Here is a tiny trained network, its code and every weight. The questions are about switching its units off for an input and a target symbol, where a switched-off unit gives its printed mean instead of its output.

import numpy as np


def w(rows, s, z=0):
    codes = np.array(rows[::2]) - 128.0
    scale = np.full(codes.shape[1], s)
    scale[-1] = z or s
    return codes * scale


def f(y):
    return y / 2 * (1 + np.tanh(0.7978845608 * (y + 0.044715 * y**3)))


def softmax(a):
    e = np.exp(a - a.max(-1, keepdims=True))
    return e / e.sum(-1, keepdims=True)


def log_softmax(a):
    a = a - a.max(-1, keepdims=True)
    return a - np.log(np.exp(a).sum(-1, keepdims=True))


def net(x, mask):
    ids = ['αγδεζηθμξπστφψω'.index(c) for c in x.split()]
    T = len(ids)
    res = E[ids] + P[:T]
    u = 0
    for l in range(3):
        q, k, v = (res @ M[l].T for M in (Q, K, V))
        z = softmax(np.where(np.tri(T) > 0, q @ k.T / 2**0.5, -1e9)) @ v
        res = res + np.where(mask[u], z, O[l][:, -1]) @ O[l][:, :-1]
        u += 1
        y = f(res @ A[l][:, :-1].T + A[l][:, -1])
        res = res + np.where(mask[u : u + 4], y, B[l][:, -1]) @ B[l][:, :-1]
        u += 4
    return log_softmax(res[-1] @ U[:, :-1].T + U[:, -1])


Q, K, V, O, A, B = {}, {}, {}, {}, {}, {}
E = w([
[179,113,48],'α',
[134,118,146],'γ',
[13,166,161],'δ',
[139,111,150],'ε',
[158,102,136],'ζ',
[173,137,178],'η',
[252,191,109],'θ',
[70,59,88],'μ',
[71,162,133],'ξ',
[168,108,127],'π',
[167,106,136],'σ',
[161,108,137],'τ',
[167,108,136],'φ',
[61,82,106],'ψ',
[100,125,90],'ω',
],0.026)
P = w([
[113,2,80],'0',
[120,10,107],'1',
[134,29,115],'2',
[138,49,122],'3',
[144,61,122],'4',
[154,78,126],'5',
[153,90,133],'6',
[170,108,134],'7',
[176,117,138],'8',
[180,130,136],'9',
[180,128,141],'10',
[194,140,147],'11',
[175,119,136],'12',
],0.0058)
Q[0] = w([
[152,99,183],'L0H0',
[2,201,110],'L0H0',
],0.018)
K[0] = w([
[196,238,199],'L0H0',
[8,78,154],'L0H0',
],0.012)
V[0] = w([
[54,181,2],'L0H0',
[158,71,228],'L0H0',
],0.0068)
O[0] = w([
[201,2,245,2],'L0H0',
[86,223,43,206],'L0H0',
],0.0085,0.0047)
A[0] = w([
[60,176,172,221],'L0N0',
[48,48,100,60],'L0N1',
[158,147,139,146],'L0N2',
[254,80,145,254],'L0N3',
],0.0096,0.0062)
B[0] = w([
[121,130,226,254],'L0N0',
[2,234,49,164],'L0N1',
[171,119,110,150],'L0N2',
[186,105,39,240],'L0N3',
],0.0088,0.0058)
Q[1] = w([
[100,5,45],'L1H0',
[29,155,1],'L1H0',
],0.0062)
K[1] = w([
[22,38,47],'L1H0',
[87,1,174],'L1H0',
],0.0083)
V[1] = w([
[131,99,255],'L1H0',
[68,78,165],'L1H0',
],0.0051)
O[1] = w([
[221,85,254,2],'L1H0',
[114,182,253,95],'L1H0',
],0.0053,0.0048)
A[1] = w([
[106,70,108,55],'L1N0',
[124,1,122,1],'L1N1',
[227,139,145,71],'L1N2',
[204,154,71,83],'L1N3',
],0.0089,0.0059)
B[1] = w([
[164,157,128,134],'L1N0',
[255,207,118,143],'L1N1',
[122,235,216,162],'L1N2',
[70,27,235,255],'L1N3',
],0.0069,0.0067)
Q[2] = w([
[206,150,21],'L2H0',
[253,86,89],'L2H0',
],0.0076)
K[2] = w([
[179,254,131],'L2H0',
[165,166,92],'L2H0',
],0.011)
V[2] = w([
[28,2,82],'L2H0',
[82,173,209],'L2H0',
],0.0045)
O[2] = w([
[2,25,177,177],'L2H0',
[74,144,149,251],'L2H0',
],0.0081,0.003)
A[2] = w([
[4,176,63,86],'L2N0',
[207,53,254,14],'L2N1',
[81,205,234,1],'L2N2',
[175,154,6,76],'L2N3',
],0.0068,0.0052)
B[2] = w([
[176,146,101,254],'L2N0',
[68,127,61,151],'L2N1',
[252,108,109,180],'L2N2',
[150,175,188,178],'L2N3',
],0.014,0.0091)
U = w([
[127,97,119,114],'α',
[136,93,99,79],'γ',
[170,87,224,203],'δ',
[147,87,103,146],'ε',
[231,76,38,48],'ζ',
[138,127,22,71],'η',
[35,122,255,247],'θ',
[178,221,99,154],'μ',
[144,95,95,92],'ξ',
[57,128,106,170],'π',
[143,98,91,57],'σ',
[143,86,94,62],'τ',
[158,97,85,58],'φ',
[122,6,87,105],'ψ',
[78,122,143,132],'ω',
],0.0092,0.011)

Each question gives the input, a string of symbols that net reads in full, and the target symbol t.
The units are the heads (2 rows each of Q, K, V and O) and the neurons (one row each of A and B). Each row of codes is followed by its name. A weight is (code - 128) times the scale printed after its matrix; where a second scale follows, it is the last column's (O, A, B and U).
mask holds one flag per unit, layer by layer, with each layer's heads first. A switched-off unit (its flag False) gives its mean, the last column of its rows in O or B, instead of its output. The means were averaged over made-up inputs and are rounded, as every weight is.
A unit's drop is (log p(t) with every unit on - log p(t) with that unit switched off) / (log p(t) with every unit on - log p(t) with every unit switched off).
The circuit of an input: a set's keep is (log p(t) with only the set's units on - log p(t) with every unit switched off) / (log p(t) with every unit on - log p(t) with every unit switched off). Starting from the 12 units with the biggest drops (on a tie, the unit counted first), units are removed one at a time, each time the one whose removal leaves the highest keep (on an exact tie, the one counted first), for as long as the keep stays at least 0.8.
circuit, biggest first: the units of the circuit, biggest drop first
top k neurons: the k neurons with the biggest drops, biggest first
input η π γ, target μ: circuit, biggest first -> [L0H0; L1N3]
input η δ π π δ π, target δ: circuit, biggest first -> [L1H0; L0H0; L0N3]
input σ ω ζ η ψ η ε η ε, target μ: circuit, biggest first -> [L0H0; L2H0]
input ε π δ ω ξ γ τ, target θ: top 3 neurons -> [L2N0; L2N2; L1N1]
input φ ξ φ γ, target θ: circuit, biggest first -> [L0N3; L0H0; L2H0]
input ζ φ π η γ δ φ, target δ: circuit, biggest first -> [L1H0; L0N0; L0H0; L0N3]
input η τ π ε ε, target μ: circuit, biggest first -> [L0H0]
input η γ η ζ, target μ: circuit, biggest first -> [L0H0; L2N3]
input μ α τ, target ζ: circuit, biggest first -> [L0H0; L0N3]
input α η ω, target μ: top 2 neurons -> [L2N3; L0N3]
input π τ τ η σ δ, target δ: top 3 neurons -> [L2N2; L0N0; L0N3]
input η η ε π ε η η ε η ω φ, target μ: top 2 neurons -> [L0N3; L2N3]
input η ω τ, target μ: top 4 neurons -> [L0N3; L1N3; L2N3; L0N0]
input ω π η τ γ π ε η ξ ξ, target θ: circuit, biggest first -> [L0H0]
input η μ ε η δ τ, target δ: top 3 neurons -> [L0N0; L0N1; L0N3]
input τ δ ε π φ ε η δ γ, target δ: circuit, biggest first -> [L1H0; L0N0; L0H0; L2N2]
input π γ α π, target ζ: top 4 neurons -> [L1N1; L1N3; L0N3; L0N1]
input ψ δ δ δ φ ε ε, target δ: circuit, biggest first -> [L1H0; L0H0; L0N0]
input δ φ η τ ε δ σ, target δ: circuit, biggest first -> [L1H0; L0N0; L0H0; L0N3]
input η η η μ, target η: circuit, biggest first -> [L0N1; L2N0]
input τ ψ σ ε δ π η ψ δ τ, target δ: top 2 neurons -> [L0N0; L2N2]
input δ ε ξ μ, target η: top 3 neurons -> [L0N1; L2N0; L0N0]
input α ξ φ η η σ, target μ: top 2 neurons -> [L1N3; L2N3]
input η ω φ τ η δ ε, target δ: top 2 neurons -> [L0N0; L2N2]
input ε η η ω γ η ζ δ φ, target δ: top 2 neurons -> [L0N0; L2N0]
input ε ζ φ η η τ, target μ: circuit, biggest first -> [L0H0; L2H0]
input ξ δ η ε δ π π α ζ, target ζ: top 3 neurons -> [L1N3; L0N3; L0N1]
